Here is a tiny trained network, its code and every weight. The questions are about switching its units off for an input and a class, where a switched-off unit gives its printed mean instead of its output.

import numpy as np


def w(rows, s, z=0):
    codes = np.array(rows[::2]) - 128.0
    scale = np.full(codes.shape[1], s)
    scale[-1] = z or s
    return codes * scale


def norm(h):
    return h / np.sqrt((h * h).mean(-1, keepdims=True) + 1e-5)


def f(y):
    return y / 2 * (1 + np.tanh(0.7978845608 * (y + 0.044715 * y**3)))


def log_softmax(a):
    a = a - a.max(-1, keepdims=True)
    return a - np.log(np.exp(a).sum(-1, keepdims=True))


def net(x, mask):
    res = np.array(x, float).reshape(1, 3) / 4 @ E
    u = 0
    for l in range(3):
        y = f(norm(res) @ A[l][:, :-1].T + A[l][:, -1])
        res = res + np.where(mask[u : u + 9], y, B[l][:, -1]) @ B[l][:, :-1]
        u += 9
    return log_softmax(norm(res)[-1] @ U[:, :-1].T + U[:, -1])


A, B = {}, {}
E = w([
[101,157,197,142,139,183,90,254,111,78,123],'x0',
[177,98,122,121,120,117,160,163,18,45,138],'x1',
[129,33,88,40,208,122,137,214,139,166,102],'x2',
],0.01)
A[0] = w([
[126,153,129,116,126,135,111,55,167,163,124,186],'L0N0',
[128,24,82,41,153,125,133,99,211,244,126,117],'L0N1',
[156,21,96,62,151,138,142,186,11,88,112,60],'L0N2',
[144,111,116,125,116,141,150,91,131,145,124,4],'L0N3',
[130,160,144,165,103,134,136,50,140,129,115,67],'L0N4',
[129,174,130,145,140,134,152,59,173,152,114,81],'L0N5',
[130,134,129,148,110,126,114,166,69,57,137,53],'L0N6',
[141,142,146,152,122,162,129,223,145,143,128,22],'L0N7',
[110,150,114,102,145,88,145,123,96,81,117,44],'L0N8',
],0.011,0.0019)
B[0] = w([
[126,95,127,191,90,57,113,138,114,137,145,167],'L0N0',
[160,180,101,150,238,113,136,101,168,250,43,244],'L0N1',
[167,89,100,158,75,117,132,238,70,125,213,250],'L0N2',
[133,162,137,120,144,125,96,185,172,105,110,136],'L0N3',
[154,124,137,148,105,164,83,73,139,137,190,168],'L0N4',
[96,114,95,164,60,131,136,149,135,109,165,163],'L0N5',
[161,96,131,88,153,178,169,126,111,155,94,183],'L0N6',
[96,145,164,89,134,63,118,116,164,69,105,176],'L0N7',
[150,108,151,114,155,186,93,149,119,156,184,141],'L0N8',
],0.015)
A[1] = w([
[88,173,35,73,221,208,137,100,171,182,121,135],'L1N0',
[127,221,103,96,140,90,209,88,102,96,82,4],'L1N1',
[152,131,132,81,145,144,162,168,136,128,94,156],'L1N2',
[123,207,115,112,162,155,188,46,73,89,70,70],'L1N3',
[81,91,100,69,183,135,157,139,76,97,116,35],'L1N4',
[89,79,117,151,130,112,228,114,108,189,1,90],'L1N5',
[143,32,131,62,154,140,95,155,141,143,103,77],'L1N6',
[70,123,88,137,81,132,196,131,99,163,105,92],'L1N7',
[32,173,200,41,162,106,104,169,162,1,64,32],'L1N8',
],0.01,0.0023)
B[1] = w([
[94,158,147,156,147,92,98,105,63,177,117,254],'L1N0',
[98,78,83,145,130,119,81,133,198,94,158,133],'L1N1',
[85,173,129,150,94,51,128,105,135,96,144,210],'L1N2',
[134,91,122,141,109,249,107,143,142,170,151,152],'L1N3',
[107,174,143,141,142,87,153,139,159,138,189,151],'L1N4',
[118,173,169,116,138,88,151,142,136,132,88,225],'L1N5',
[115,135,124,147,106,90,182,90,147,106,160,194],'L1N6',
[176,143,86,28,104,150,34,158,190,97,115,124],'L1N7',
[146,239,163,113,114,187,174,184,191,86,78,254],'L1N8',
],0.012,0.0055)
A[2] = w([
[93,40,124,160,116,78,121,176,115,99,124,188],'L2N0',
[66,66,74,122,59,89,73,46,238,109,170,136],'L2N1',
[188,173,163,119,156,79,72,92,41,134,48,64],'L2N2',
[72,89,189,141,123,84,128,85,110,113,97,165],'L2N3',
[99,83,78,109,247,104,129,98,158,189,10,103],'L2N4',
[103,106,179,39,114,90,172,54,163,45,166,108],'L2N5',
[149,136,45,138,213,129,143,119,161,143,82,162],'L2N6',
[136,66,148,120,110,206,114,83,67,91,97,52],'L2N7',
[125,9,112,32,114,76,105,223,63,73,149,6],'L2N8',
],0.013,0.0024)
B[2] = w([
[139,127,140,82,172,124,201,7,96,111,117,188],'L2N0',
[29,158,156,197,96,157,97,145,37,83,141,186],'L2N1',
[94,123,98,117,135,150,106,155,165,184,197,174],'L2N2',
[175,141,71,151,95,168,168,124,140,133,136,131],'L2N3',
[90,124,143,80,136,2,117,120,197,198,124,251],'L2N4',
[119,123,121,113,144,193,92,147,152,133,67,138],'L2N5',
[71,101,206,65,138,56,124,97,142,104,133,210],'L2N6',
[111,86,110,42,136,113,107,98,168,171,126,155],'L2N7',
[163,118,94,186,221,120,218,159,58,80,164,253],'L2N8',
],0.016,0.012)
U = w([
[139,215,175,96,86,198,158,192,208,26,52,131],'0',
[188,112,52,142,83,139,91,112,163,71,46,1],'1',
[96,148,141,111,140,8,122,120,190,198,110,184],'2',
[167,70,134,30,72,228,109,66,142,137,149,96],'3',
[203,97,102,123,165,115,228,181,62,71,173,180],'4',
[66,156,144,218,10,156,75,73,96,86,170,165],'5',
],0.011,0.0044)

Each question gives the input, the list of numbers given to net, and the class t.
The units are the neurons (one row each of A and B). Each row of codes is followed by its name. A weight is (code - 128) times the scale printed after its matrix; where a second scale follows, it is the last column's (A, B and U).
mask holds one flag per neuron, layer by layer. A switched-off neuron (its flag False) gives its mean, the last column of its row in B, instead of its output. The means were averaged over made-up inputs and are rounded, as every weight is.
A unit's drop is (log p(t) with every unit on - log p(t) with that unit switched off) / (log p(t) with every unit on - log p(t) with every unit switched off).
The circuit of an input: a set's keep is (log p(t) with only the set's units on - log p(t) with every unit switched off) / (log p(t) with every unit on - log p(t) with every unit switched off). Starting from the 12 units with the biggest drops (on a tie, the unit counted first), units are removed one at a time, each time the one whose removal leaves the highest keep (on an exact tie, the one counted first), for as long as the keep stays at least 0.8.
units of the circuit, in order: the units of the circuit, biggest drop first
unit that matters most: the unit with the biggest drop
top k neurons: the k neurons with the biggest drops, biggest first
top k neurons in layer l: the k neurons of layer l with the biggest drops, biggest first
drop of u: that unit's drop, to one decimal
input [-5,-6,-3], class 5: units of the circuit, in order => (L0N5 L2N1)
input [7,2,-7], class 0: unit that matters most => L0N2
input [8,1,-7], class 0: units of the circuit, in order => (L0N2 L0N1 L1N8)
input [3,0,-3], class 0: units of the circuit, in order => (L0N1 L0N2 L0N7 L1N8)
input [3,4,-5], class 3: top 2 neurons => (L0N2 L0N1)
input [5,6,-7], class 3: top 2 neurons => (L0N2 L0N1)
input [8,3,-6], class 0: top 2 neurons => (L0N2 L0N1)
input [3,3,-7], class 3: top 2 neurons => (L0N1 L0N2)
input [-3,7,-6], class 3: top 2 neurons => (L0N2 L0N1)
input [-5,8,-8], class 3: top 2 neurons => (L0N2 L2N7)
input [5,1,-6], class 3: top 3 neurons in layer 0 => (L0N2 L0N1 L0N6)
input [4,-4,1], class 0: top 2 neurons => (L0N1 L1N8)
input [-5,5,-3], class 3: top 3 neurons => (L0N2 L0N1 L0N4)
input [4,1,5], class 4: top neuron => (L0N2)
input [7,-8,-2], class 0: top 2 neurons => (L0N1 L1N8)
input [-6,3,-2], class 5: top 2 neurons in layer 0 => (L0N1 L0N2)
input [1,0,-2], class 3: top 2 neurons in layer 1 => (L1N2 L1N6)
input [7,-7,-1], class 0: drop of L0N1 => 0.5
input [5,3,-5], class 0: drop of L0N1 => 1.3
input [4,7,-8], class 3: drop of L0N1 => 0.2
input [4,-8,-1], class 5: top neuron => (L0N1)
